Each row has a class, written after it.
[  12   91 -125  128  250 -209   33  -53 -397 -220 -342 -225   -9   -4
  121  182 -267  -89   -2   54 -248  -98  104  200 -187  212 -106 -111
   16  118   61  -84 -194 -183   -3  149  318    4   83]	vevit
[  25   32  -56  -30 -225   90  215  125  153  159  138 -153  -13  184
   22   -9  -38  317 -202  263    9  174 -202  -49  212  200 -117 -197
  339  -41   93  280  243  -53   86    2   -4 -195   27]	donan
[  32 -112 -180   61 -328  203  -99  -12  -56  128  149 -195  187  159
  120   -6  -99  348 -120  110  -53   -1  -72  120  -10   31  -14  -52
   58   78  143  -49  172 -149   46  -42  187  188    2]	duk
[ 166 -153 -273  178 -323  -25  105   -8 -256  173   42  -15  -16  339
  119  136 -110  899   23  181  293  131 -327  160  214  -19 -193  117
  217   50  191   21  239 -213  -91  100   74   47  -47]	sez
[ 219  224  158  180   55 -133  164   67 -158  -51 -145 -139  -29 -311
  108 -130 -120 -140  -81  -40 -149  -53   80   30   86  150  -81   13
  122   31  121  -69 -142  158  -59   27   15 -104  -19]	fono
[ 115   92 -122   97  206 -114  -10    2 -137   78  -80   99  285 -171
 -148   18 -198 -146  -95   -6  -71   25  -39   43 -307    9  -72  106
  -55    7   73 -232  106 -171    1  203  -51 -120 -100]	fono
[-146  -42 -208  -63   79   19  382   62   98  -54   40 -101   71   88
  -78   -2 -163   70 -101  -18  -76    6   39 -172  359   14   -4  -35
  119  -99 -165  -31   39   40  136  -81 -269 -146   95]	Tubem
[-162  -17   73   14 -198  181 -104   31  219   42  168   39   34  152
  102   -1  -87  201 -255 -196  123  -37  -41  -94    0 -380   95  -77
   18  -60   45  322 -133 -116  -61  -62    0  -14  115]	Tubem
[ -27  111  195  300 -290   -8  213   66  -91  338   94   82  196  -36
  -23 -161  173  373 -187  195  103  -15  -70  119   89   66  221 -156
   96   59  169 -111   61   81  -11   93   77 -253 -184]	pipo
[ 176  299  405   17 -204 -169 -321  119   73  120  -68  187   27 -371
    4 -334 -259   91  136  113  149  137  -41    6  -67  -13  156 -224
  202   10  275  -50   31  197  138 -280  234 -188  -73]	pipo
[  78  -22 -242   62  100 -117   68  137   -1   28  -20  -83  347   57
 -121    3   53  -83  308  282   35  -12  -82   37   55   -5 -201   52
  -66   44   11 -285  316 -141   79  -35  -26    7 -227]	sez
[  91  286  304  152  -71  -29 -107   27   55   93  -89  137  109 -235
  -35 -100 -136  -81   38  272  109    6  -59   -5 -327   33  136 -156
   16 -127  -77  134  274  119  112 -180  190 -273   29]	fono
[ 109   79   87 -119  -44 -100  -77  158 -268   91   65   97 -175  -53
  118  207   37  102 -154  -14  207  164 -148  129  133  179   17  103
  190  144 -206  -77   63   51   93  -56  404   46   75]	Tubem
[ 146  101  -54   43 -224  -34   83   97   63  307   82  130  185 -168
  -96 -391 -157  331  -21  -70  159   45 -258   -2  262   30   16   10
  256  118  147 -221   84  -52   50    5  102 -193 -128]	Tubem
[  50   32 -301  103  172   79  -23  -58   14   38 -167  -33  195  119
  -18   93 -140   20   67  256 -161  -66  -20   96 -343 -266 -149    2
  -95   11   25   39  271 -269  189   47  -12   -2  -70]	duk
[ 110  -55 -144  104 -217   28  116  115  -12   98  123   31  -37   48
  153  -29 -213  566 -157   96  120   79 -208  101  248 -148  -42  -79
  267   90  216   92  -69 -194   31  -51  139  -63  -17]	Tubem
[ -80 -123 -188  -64  -61   94  -10   -4   73    2   21  -31  189  -22
  -34 -142 -116  303   67  -23  -99  -55 -100  134  159  -72 -178  114
 -134   62  122  -91  -28 -160  -75  136  -82   95   21]	donan
[   9   38  -74  402  100  -55  331 -230 -366 -271  -87 -190   97  -74
  -84  339  -32 -135   -8  289 -111 -145   95  145   44  -14  -77   90
  -98 -105 -137   10   49  -24  102   59 -263 -122  -24]	pipo
[ 129   57   10  -39   68 -212   70  -30 -187 -118 -114  -22  -85 -103
  -18   -9 -199 -300  -99 -165  -12   77  231  -14   14  240  166   87
   34  -38 -304   91  -55   -8  -16  115 -200   90   61]	Tubem
[-186  -19  -27  259  142  -50  -26  -24 -204   78 -175  -61   64  150
   96  141  -74   69  216  169 -225  -78  202  186 -306 -162  -32 -139
 -107   59  137 -154  -64 -127   11  -93  209   57  -39]	vevit
[ 191  227   47   79  114 -207  -82 -121 -329  -22 -296 -110  129 -228
  -48   44 -132 -458  151   87 -239 -154  161   71 -319   -6 -134  136
 -122 -101  -58  -14   51  -51  149   59  -25  -10  -45]	pipo
[  69   87  -30 -112 -251   97    3  -13  204  218  202   89  207 -112
 -107 -480   41  220   69 -211  222    1 -149  -74  451 -137  247   92
   30   -1   74 -197  -92   42   14  -86 -151   44  -75]	pipo
[-107   73 -164   -8  323  -48 -100   48  -41 -236 -381  -64  157  -37
  -73  264 -357 -292   53  186 -252    8   77  154 -352   33 -138   15
  -38   35 -267  -72  113 -313  179   66  251   26   65]	sez
[ 204  170  169 -183 -211  -52 -265  262 -134  177  139  -50   49  -22
   64   51  134   49 -129   50    2  109   73  222  -90  103   76   52
  -16   73  -29  164   52 -195    5   64  320  -35   36]	duk
[  78  242  194  126  -91   -3  109  -40  -23   28  -68  -51  -77  -42
    5   43   83   82   24  266   51    1   10 -134 -126 -239  -46 -125
  177 -164  142  449   34  184   72 -135   80 -267   72]	donan
[  21   56  -59   54  292  -34   30   45  -39 -135  -86  -63  123   58
   -2  137  -54 -247  119   63 -108  -55  110   56 -178  -60 -105   36
  -64    3  -12 -135  111  -49  125  -62   79  -24  -61]	Tubem
[  14  161  220  -49   61 -115   59  154   93 -200  -71   16  -12 -160
  -50  105 -141 -417   98  232   -5  100   16   79  102  298  148  -37
   88 -132 -552  249  150  -56  137  -43  116 -116   89]	donan
[ -34  276  293  118  -97   -3  -37  130  191  138  157  155 -202 -179
 -175   41   60   21 -121   58  199   36  -16  -66 -147  -47  217 -250
  114   85   60   24   82  198   56 -331  198 -405   28]	Tubem
[  59 -105 -246 -122  248   51  306   47  144 -115   24  -59 -238  238
   33    9 -231   12 -374 -189   90  116 -191  -38  296  255  -11   59
   99   29 -156  167    3  -96  -23  229  -19   46  123]	sez
[ 162  116 -150    0  -13 -222 -161  -15 -281  130   67    7  150 -178
  -45 -100  -25   23   65 -161   87  -42   26   15 -187   33 -107   73
  -46  100  344 -549 -131   88   50 -103   78   51  -63]	pipo
[  54  -90 -114   52   71  -76   69  -55 -208  -28 -252 -125  -51  -15
  112  151  -81  227   60  152 -166  -95 -223  189  -35   13 -329   33
   -9   99  120 -153   39   -6  -54  114  -42   12  -47]	vevit
[  54  -11  -95   91  113  -97   35  -25 -169 -243  -56 -133  116  132
   16  203 -151 -116   31   99  -11  -22  109  192 -226  148    2   21
  -50   21 -111  -60   25 -163   91   57   62  141  -77]	vevit
[  46  -59 -142  -56  179 -208   46  -64  -74  -51 -130 -118   23   33
   14   18  -18  -58   90    7   84  -45  -49  -72  106  -60  -56   61
  -95    6   65  -50   48   31  -30  115 -262   30  -60]	fono
[-101  -87  -56 -292  296   57   -6   -5  106  -31   -7   27 -145   19
   44   29  -89 -248 -227 -214   -3  117    8 -112  204   -6  101  162
   -3  -42 -411  144   -6 -124    5  191  -41   71   26]	pipo
[ -92   32  162  -84   89  -81    2  120  -46   91   48  121  -66  -21
  -15  174  194  -57 -231   -8   94  158   31  202  -11   58  237   -6
  -73   48 -285  271   45 -194   17  166  127  -44   43]	sez
[ 116  144 -189 -256   17   70    4  236  107  117  119  197  482 -118
  -44 -209  -74  -16 -117 -259   71  112  -93  -76  -63  -28  -21  123
  202   47 -104 -117   83 -334    2  135   86 -158  -31]	fono
[ -11  210  325   72 -110  -31  -17  -27  179 -148  -67  -95 -195 -137
 -135  124 -204 -191 -149   13  -74  123  115   -6 -319  147  192  -43
  114  -90  -26  364  -84   81  -51  -38   17 -184  250]	donan
[  69  -47 -309  -45  -25  -42  -14  162   82  211   64  110  164  -18
   18 -326 -307  343  172  -18 -177   31   33  -17  -45 -206 -220 -168
  205   97  394 -171  -91 -268  112 -134  161  -62 -139]	luvup
[ -47  -14 -149  160   -6 -114 -156 -223 -124    5 -106 -232  160   38
  -98  147   93  -26  143  102  -75  -44   45  -25 -233 -163 -101   64
  -89  -54  183 -135   74   14   93   23 -214   52    0]	vevit
[ 229   48   70   68   82 -127  110 -182 -391  -42 -123 -139 -217  -40
   70 -117   63  -67  -99  -45   -4   39  -26  164  219  391  -64  188
  -41   74 -110   23 -138   -5  -52  233   86  168 -110]	duk
[ 226  232  122  103   54 -192   65  -81  -93 -298 -146  -63 -100 -150
 -151   -9 -364 -342   67   45  -25  -11   53   11 -277  435  146  -97
  136  -22  -69 -107 -129   88   48 -110  194  -55  -21]	fono
[ -37  138   -9  -75  143 -152   21  257   12   -1 -104   93   80   -7
   96   95    6  -96  299  142   82   33  157    2 -282 -184   -9 -249
   88   68  -93   26  138  -62  108 -365  167 -133   17]	vevit
[ 212  234   84  -19 -256 -167  -76   56 -160    7   35   14  121  -85
 -124  -31  -55  134   71    3  138  171   91   77 -171  251  186 -101
  258   37  149  -17   61  -26   78 -137  194  -70   57]	Tubem
[-151   54  -59   58 -162   -2  120  285  265   24  256   96  297   21
 -172   22  -27  151   -6   68  157  173   41  -59  140  147   58  -54
  185  -43  -20 -246  141  -42  101 -129 -108 -222   33]	donan
[  -1  212  152   -5   66 -118 -303  -14 -362    9  -87  169  290 -256
 -104  169  -12 -196  174   10   98  -17   68  291 -385   41   21   47
  -85   23 -136 -252   95 -121  160  -52  411   68  -29]	duk
[ 101  239  171  -36 -240   17 -125  213   69  204    1   66   -5  -72
   33    2 -234   30  -58   47  -59   50   -8   35  -70  -80   42  -61
  175  -12    6  188   84 -138   91 -167  117 -180   80]	luvup
[ 215  113 -175   97  215 -154   66   71 -228   13  -21  -51  131 -104
   61  163  -69  -11  155  346  -31  -21  -31  137 -215 -175 -173  -24
    8   74  152 -116  105 -169   71 -104   93 -117 -185]	luvup
[ -77   71   34 -225   67 -107   79  308  -53  208   33  174   99  179
  128  -28  118   94   10  -85  195   76   19   31   31  -84   22  -47
  191  134  -62  -62  -86 -196   81  -60  333 -170  -91]	Tubem
[ 284  225  187  253 -150  -78 -105  -43 -187 -168   26 -116 -206 -136
  127  118 -326   -7 -168   14  124   49    3   90  -73  378  108  -41
  127   78  102    9  172  118   38 -138   80  -32   34]	vevit
[ -22   33 -125    8  168 -111 -175  134   90  181  -37   85  142  -82
   17  -95  -35  106  258  138 -145   36  -30  -27 -200 -306  -79  -78
  -40  223  348 -304   67    1  -61  -88   92 -119 -134]	sez
[ -25   80   23   15   49  -82  -62   -3 -210  -13 -162  -19  268   -9
   35  138  101 -209  167   55  -52 -114   10   53 -175   58   -5  -33
  -54   -9  -35 -318  103  -45  131 -129  108   63 -141]	luvup
[ 156  108  -35    1  -34 -137  -61  -71 -385   75 -107 -139   64 -138
   -2   89   -7   -6   58   99  -47 -116  -56  218  -98  250   68  -77
  -56   52  111 -267   -5 -125   32  -69  321  119 -105]	Tubem
[  42  172   16  228  134 -165  341   85   71   76    6  -65  -46 -119
 -110  -77  -82 -106   -8  219  -58   29   26  -32  -49  204   38  -74
   73    0  -81  -57   28   84    1  -25  -30 -238  -84]	vevit
[  -9   39   -3   88  219 -163  -55    5  -94  -52   25   -1 -266   25
   68  410  -74  -40 -165  190  288   97  -55  -62 -164 -381  126  -37
   85   63   -5  291  -57  -16   -7  -48  210 -160   82]	Tubem
[-111  -30 -113  -66 -102   17 -162    4   57  -71  117 -150  -53   15
   -6   45 -127  -63  -58   19    2  -15   29  -13  175  -39  127  -18
    4  166  -87  -47  -96  -20   60  -51  119   86   90]	pipo
[  10  218  285  264   65 -177  207  -41 -304 -334 -298 -100 -110 -223
   66  247 -219  -94  -38  288  -42  -51  126   96  -77   81  121 -204
  182  -87 -241  153 -174   48  123 -153  188 -262  -26]	vevit
[   9   27  -74   66  145 -152 -149 -149 -228  -58 -203  -39   64 -109
   16  -74 -158  100  216  113    4   65   76  126   16  -53   12  128
 -144  144   18 -111   44  -68  -14   74  -22   99  -29]	duk
[  25  187   56   72   45  -16 -163   25 -156  -18 -200  -12  230  -73
   25  187  -75 -116   30  179  -67  -23   36   75 -355 -259    0  -53
  -23  -48  -77   75  104 -199   96  -96  186  -93  -25]	sez
[-161  106   50  -67   78  -12  137  182  -95  152  150   74  -58  150
  130   34  139   89 -221  -77  116   27  176   74  139  101  290 -182
  -19  109  -59  117  -94  -48  -17   44  257   14   36]	donan
[ 173   73 -245 -192   44    8  -53  124   72  119   75  -45  348  -17
  -94  -44  -27 -201   99  166 -102  -13  -86  -56 -178   -6  -92   78
  -75  -18  -69 -171  336 -207  135  -57   -6  -26 -157]	pipo
[ 111  101  262  -11  -83  -10  -19  121  -37  107 -217   87 -149 -136
   48   -4  -52 -105  -34  134 -239   26   35  -47 -303  -46 -137  -76
  161  -28  -27  151   20  202   72 -120  163 -174   45]	fono
[  33    7 -133  -54  131 -145  -59  -97 -461  -52 -127  -64  162    6
  -12  231  -20  -20  173  190  -53  -31  -18  149  -74   54  -91  106
  -85   35 -139 -264  132  -48  150    2  167   81  -86]	sez
[ -36   15  109 -138 -428  106  -99   45   58  214  334   17 -141  169
   -5   15   96  101 -263 -269  108  111  -11 -169   63   13  159   40
  216   15  152  163 -209   69    4  -81  144  112  103]	donan
[ 382   73    0   51  -82 -115   17 -157 -343  -10  -10 -112 -134 -183
   64 -220 -122  -56 -175 -209  -40   -7  -55  143   43  431 -135  189
   46   70  131 -253 -198   97    8  129   -6  161  -83]	duk
[ -10  152  156 -354 -163   43  -92  180   55  174  101   49   11 -131
   80 -161  -24   -2   66   52   29   82   50 -111  191 -111   45  -94
   98 -114 -117  400  -13  -35   71 -227  158   37  101]	vevit
[ -55 -168 -247 -110 -161  134  121  -11    3   85  215   17  113  238
   18 -157 -272  586 -303 -263   21   91 -235   47  256  -28   18  117
  216  144  201 -104 -265 -246   11  214  270  122  -45]	pipo
[  73   73 -218  154   53  -32  -67   -9  -59  -85 -149  -32  238   -6
  -10    4 -134  310  237  221  173   81   -5  124 -130  -72   56 -126
  127   63  -13 -230  163 -127  -43  -73  131   73  -78]	fono
[ 118  256  192   62 -199   27  146   55  -66  191   89  131  -20 -190
  -15   13 -136   53 -342  -35   80  121  -63  -20  -97  143  119  -26
  243 -154 -162  303   22 -133  -20   21   14 -188   23]	vevit
[  57  186 -203    9  421 -199 -168   98   45  -13 -146  -96  274 -144
  -52  -42  -73 -276  297  126  -94  -48  -32   34 -247 -173  -83  -65
 -133  195  272 -315   51 -130  -29  -33  205  -70  -69]	luvup
[ -60  -31 -272   53   38   96  110  154  116 -127  224 -179  -41  180
   21   20 -167  250 -157 -239   52   -9  165   67  183  -61  -89   30
   75  202  149 -156 -205 -124  -64  -42   73   45  100]	Tubem
[  61  149  105  -11  -99  105    2  211  312   61  148  -72  -52  117
   75  -56 -143   54 -260   47  -82   86  -76  -81  -42 -102   84 -213
  152   57  225  267    8   -7    0  -89   27 -302   93]	donan
[  84    6  -90   80   78 -128  -43   35  -88  170  -13   61  226  -39
   28  -61  111 -245  238    6  137  -76  -61    3  -37 -195  -94  115
  -26   57  163 -225   38  -88   66   -8   57   86 -197]	duk
[-168 -169 -139 -315  276   19    6   96 -163  -82  -67 -164 -111  172
  139  342   29  -36 -135  147 -239   27  -18  145  -85  -59 -223  -92
   53   56 -179  145 -181 -206   89  104  477  208  -26]	donan
[  60   86  -30   -2  -20   -1   82  -44 -103 -197  -76   -7  168 -103
 -122   62 -345   19   44   64  -99  -30   79   70  -74   23 -152   46
   59 -163  -28   63   49 -134  169  -38  -84  -58  -19]	sez
[ 105  187  264  -41 -356   97   53  126 -296  245   10  -14  -33   80
  240  -41  117   91 -339 -127   43  -81  -53  -96  210  -31   27  -32
  157 -108 -139  298  -75   47  171 -151  364   10   50]	fono
[  96   80  -54   90  199 -211   91  -86 -336 -178  -35 -108   34  -86
  -59  155 -184 -408  125  160  -20  -70   28   -8 -101  153 -131  -32
  -40   21 -135 -184   85   27  148 -179   41  -50 -152]	sez
